[[-17.0  -1.0  16.1  12.0  -5.9 -10.9  16.1]
 [ 33.0   0.3  -9.5   1.8  -6.7 -22.3   5.7]
 [ 31.5  -0.3  42.5 -10.7  -3.5  -9.6 -17.5]]
->
[[-10.9  16.1 -17.0  -1.0  16.1  12.0  -5.9]
 [-22.3   5.7  33.0   0.3  -9.5   1.8  -6.7]
 [ -9.6 -17.5  31.5  -0.3  42.5 -10.7  -3.5]]

[[  0.1  -0.4 -11.2  -8.9  -0.8  30.9  -6.6  -2.3  10.2  -8.2  -4.8  12.4
   10.0  -3.7   4.0  -0.7]
 [  6.5   0.6   9.3   9.1   1.5 -19.5  12.9  -4.1  -3.1  24.0  23.9   2.4
   -1.4   3.0  -8.1  -1.1]
 [  7.6  -0.5  -6.9  23.7   0.5  43.2 -10.2   2.4   5.4 -18.9 -18.9  15.3
   10.9  10.8   0.4   0.5]]
->
[[  4.0  -0.7   0.1  -0.4 -11.2  -8.9  -0.8  30.9  -6.6  -2.3  10.2  -8.2
   -4.8  12.4  10.0  -3.7]
 [ -8.1  -1.1   6.5   0.6   9.3   9.1   1.5 -19.5  12.9  -4.1  -3.1  24.0
   23.9   2.4  -1.4   3.0]
 [  0.4   0.5   7.6  -0.5  -6.9  23.7   0.5  43.2 -10.2   2.4   5.4 -18.9
  -18.9  15.3  10.9  10.8]]

[[ 29.7   1.7  12.0 -17.7]
 [ 39.6  11.6  -3.0  -4.4]
 [-57.6 -18.6   0.7  -0.4]]
->
[[ 12.0 -17.7  29.7   1.7]
 [ -3.0  -4.4  39.6  11.6]
 [  0.7  -0.4 -57.6 -18.6]]

[[ -4.8   7.3 -42.8  -6.1  22.2  14.1 -19.3 -38.9  25.2  26.4 -12.2  -9.6]
 [  6.2   2.2 -48.6   7.5  30.9  -1.9   7.1 -18.4   6.8  10.5  -9.9  -5.2]
 [  3.0  -7.0  56.5   3.2 -58.1 -13.9  23.8  44.0  -9.8  -2.9  33.6  21.6]]
->
[[-12.2  -9.6  -4.8   7.3 -42.8  -6.1  22.2  14.1 -19.3 -38.9  25.2  26.4]
 [ -9.9  -5.2   6.2   2.2 -48.6   7.5  30.9  -1.9   7.1 -18.4   6.8  10.5]
 [ 33.6  21.6   3.0  -7.0  56.5   3.2 -58.1 -13.9  23.8  44.0  -9.8  -2.9]]

[[ 12.9  -1.7   0.4  29.9 -24.5  16.2  -8.4 -21.0]
 [  7.3  -5.0  -8.2   0.7  11.0  -3.4   0.6   2.3]
 [ -0.2  -2.9   7.6  -1.4  -2.4 -14.5   6.3  -1.5]
 [  5.5 -10.2  21.5   1.9  -5.4 -44.1  19.9  -5.6]
 [  8.0  -5.1 -13.6  -1.9  18.0  -0.9  -0.8   6.1]
 [ 12.2  -8.7 -13.9   1.3  18.2  -6.2   0.8   3.7]
 [  1.3   4.2  19.4   5.2  -6.2 -11.9  12.1   0.6]]
->
[[ -8.4 -21.0  12.9  -1.7   0.4  29.9 -24.5  16.2]
 [  0.6   2.3   7.3  -5.0  -8.2   0.7  11.0  -3.4]
 [  6.3  -1.5  -0.2  -2.9   7.6  -1.4  -2.4 -14.5]
 [ 19.9  -5.6   5.5 -10.2  21.5   1.9  -5.4 -44.1]
 [ -0.8   6.1   8.0  -5.1 -13.6  -1.9  18.0  -0.9]
 [  0.8   3.7  12.2  -8.7 -13.9   1.3  18.2  -6.2]
 [ 12.1   0.6   1.3   4.2  19.4   5.2  -6.2 -11.9]]

[[ -2.0   5.8   0.8  -7.9  42.9]
 [ -1.4  -4.8  -0.1   4.1 -23.1]
 [ -5.5   0.4  -5.5   0.2  -1.3]
 [  1.7   0.3   4.7   3.7 -20.9]]
->
[[ -7.9  42.9  -2.0   5.8   0.8]
 [  4.1 -23.1  -1.4  -4.8  -0.1]
 [  0.2  -1.3  -5.5   0.4  -5.5]
 [  3.7 -20.9   1.7   0.3   4.7]]

[[  6.5  11.9  -1.5  -7.5  48.0  -2.4 -14.9  -5.4]
 [-17.9  -6.0   3.1   2.6 -31.1   3.1  25.0   2.5]]
->
[[-14.9  -5.4   6.5  11.9  -1.5  -7.5  48.0  -2.4]
 [ 25.0   2.5 -17.9  -6.0   3.1   2.6 -31.1   3.1]]

[[ -5.1   4.5 -13.7  15.6 -14.5  26.2  -8.2  -2.3   8.2 -39.2 -14.1 -11.0
  -45.5  -5.7  19.7  -6.5]
 [ 12.2   9.5  15.1   3.2  -4.2 -25.9   3.2  23.1 -13.4  -9.3  31.8   7.6
   -8.4  -6.3 -15.5   3.7]
 [ 32.8  23.6  33.8  46.7 -22.8  27.4 -24.9  39.8  26.6  -5.8 -27.7  26.3
   -9.1  45.2  30.8 -17.4]
 [-14.8  -3.5 -18.8 -14.0  -9.0   7.2  -1.1  -3.6 -18.1 -35.9  -6.7 -12.7
  -36.4 -23.2 -33.5  -3.5]
 [ 16.1  -6.7  15.4   2.7  10.4  -9.7  18.6  15.1  17.9 -18.8  -3.1  14.1
  -18.7   9.9  12.7  10.3]
 [-11.1  15.2 -17.8  30.0   3.1  11.0   9.9  51.2 -10.9   7.1  -7.6 -18.1
    8.8 -15.4  32.8   2.8]]
->
[[ 19.7  -6.5  -5.1   4.5 -13.7  15.6 -14.5  26.2  -8.2  -2.3   8.2 -39.2
  -14.1 -11.0 -45.5  -5.7]
 [-15.5   3.7  12.2   9.5  15.1   3.2  -4.2 -25.9   3.2  23.1 -13.4  -9.3
   31.8   7.6  -8.4  -6.3]
 [ 30.8 -17.4  32.8  23.6  33.8  46.7 -22.8  27.4 -24.9  39.8  26.6  -5.8
  -27.7  26.3  -9.1  45.2]
 [-33.5  -3.5 -14.8  -3.5 -18.8 -14.0  -9.0   7.2  -1.1  -3.6 -18.1 -35.9
   -6.7 -12.7 -36.4 -23.2]
 [ 12.7  10.3  16.1  -6.7  15.4   2.7  10.4  -9.7  18.6  15.1  17.9 -18.8
   -3.1  14.1 -18.7   9.9]
 [ 32.8   2.8 -11.1  15.2 -17.8  30.0   3.1  11.0   9.9  51.2 -10.9   7.1
   -7.6 -18.1   8.8 -15.4]]

[[-39.9  -3.1  -7.7   4.7  14.7  -1.1]
 [-32.5  -1.7 -10.2 -25.3 -41.8  -2.1]
 [-21.6  -2.3 -30.2   0.9  20.7  -0.7]
 [ 21.8  -1.5 -22.6  -1.9 -32.6   0.1]
 [  2.7  -1.1  13.9  -9.7 -32.1  -1.9]
 [-23.8  -1.6   4.3 -16.8 -44.7  -2.6]
 [-39.7  -1.1   4.2 -28.2 -20.6  -3.7]
 [-26.2  -1.8   8.2 -16.0 -37.7  -2.7]
 [-26.9  -1.2   6.7 -30.9 -26.6  -2.6]]
->
[[ 14.7  -1.1 -39.9  -3.1  -7.7   4.7]
 [-41.8  -2.1 -32.5  -1.7 -10.2 -25.3]
 [ 20.7  -0.7 -21.6  -2.3 -30.2   0.9]
 [-32.6   0.1  21.8  -1.5 -22.6  -1.9]
 [-32.1  -1.9   2.7  -1.1  13.9  -9.7]
 [-44.7  -2.6 -23.8  -1.6   4.3 -16.8]
 [-20.6  -3.7 -39.7  -1.1   4.2 -28.2]
 [-37.7  -2.7 -26.2  -1.8   8.2 -16.0]
 [-26.6  -2.6 -26.9  -1.2   6.7 -30.9]]
---
[[ 18.9  -4.4 -19.4]
 [-26.0  20.2   2.3]
 [ 43.9  14.5 -53.4]
 [-57.7 -45.5  49.4]
 [ 32.5   8.8 -46.9]]
->
[[-26.0  20.2   2.3]
 [ 43.9  14.5 -53.4]]

[[  1.5  39.2  11.7]
 [  4.5   3.2  36.4]
 [ -2.2  -2.3  25.7]
 [-39.4  50.8  -3.9]
 [ -2.7 -18.4  -5.7]]
->
[[ 4.5  3.2 36.4]
 [-2.2 -2.3 25.7]]

[[ -0.8 -15.2  -7.1  -2.1   0.7]
 [  3.0 -17.3  -8.9  -2.1   3.5]
 [ 17.2 -48.5 -38.6  -5.1   7.1]
 [  1.0 -25.0  -8.9  -2.1   2.8]]
->
[[  3.0 -17.3  -8.9]
 [ 17.2 -48.5 -38.6]]

[[  1.6 -33.7  20.2]
 [-32.8 -41.3  49.5]
 [  2.0  -3.3 -50.4]
 [-20.1 -32.8   1.1]]
->
[[-32.8 -41.3  49.5]
 [  2.0  -3.3 -50.4]]

[[ 26.3  19.6  13.8  43.1]
 [-26.7  -2.7  -4.7 -44.1]
 [ 26.3  -9.1  10.5  43.7]
 [ 26.3   3.6 -29.7  36.0]]
->
[[-26.7  -2.7  -4.7]
 [ 26.3  -9.1  10.5]]

[[  1.4 -47.8 -10.2  11.4]
 [-11.0 -58.0  -6.1  -6.0]
 [ -7.2  16.6  15.6 -20.8]
 [-26.8 -19.0  -2.4 -23.9]
 [ 18.1 -12.0  19.1   4.3]]
->
[[-11.0 -58.0  -6.1]
 [ -7.2  16.6  15.6]]

[[-12.8  55.2  -7.2]
 [  0.0  48.5  -6.7]
 [  5.8  55.1 -17.2]]
->
[[  0.0  48.5  -6.7]
 [  5.8  55.1 -17.2]]
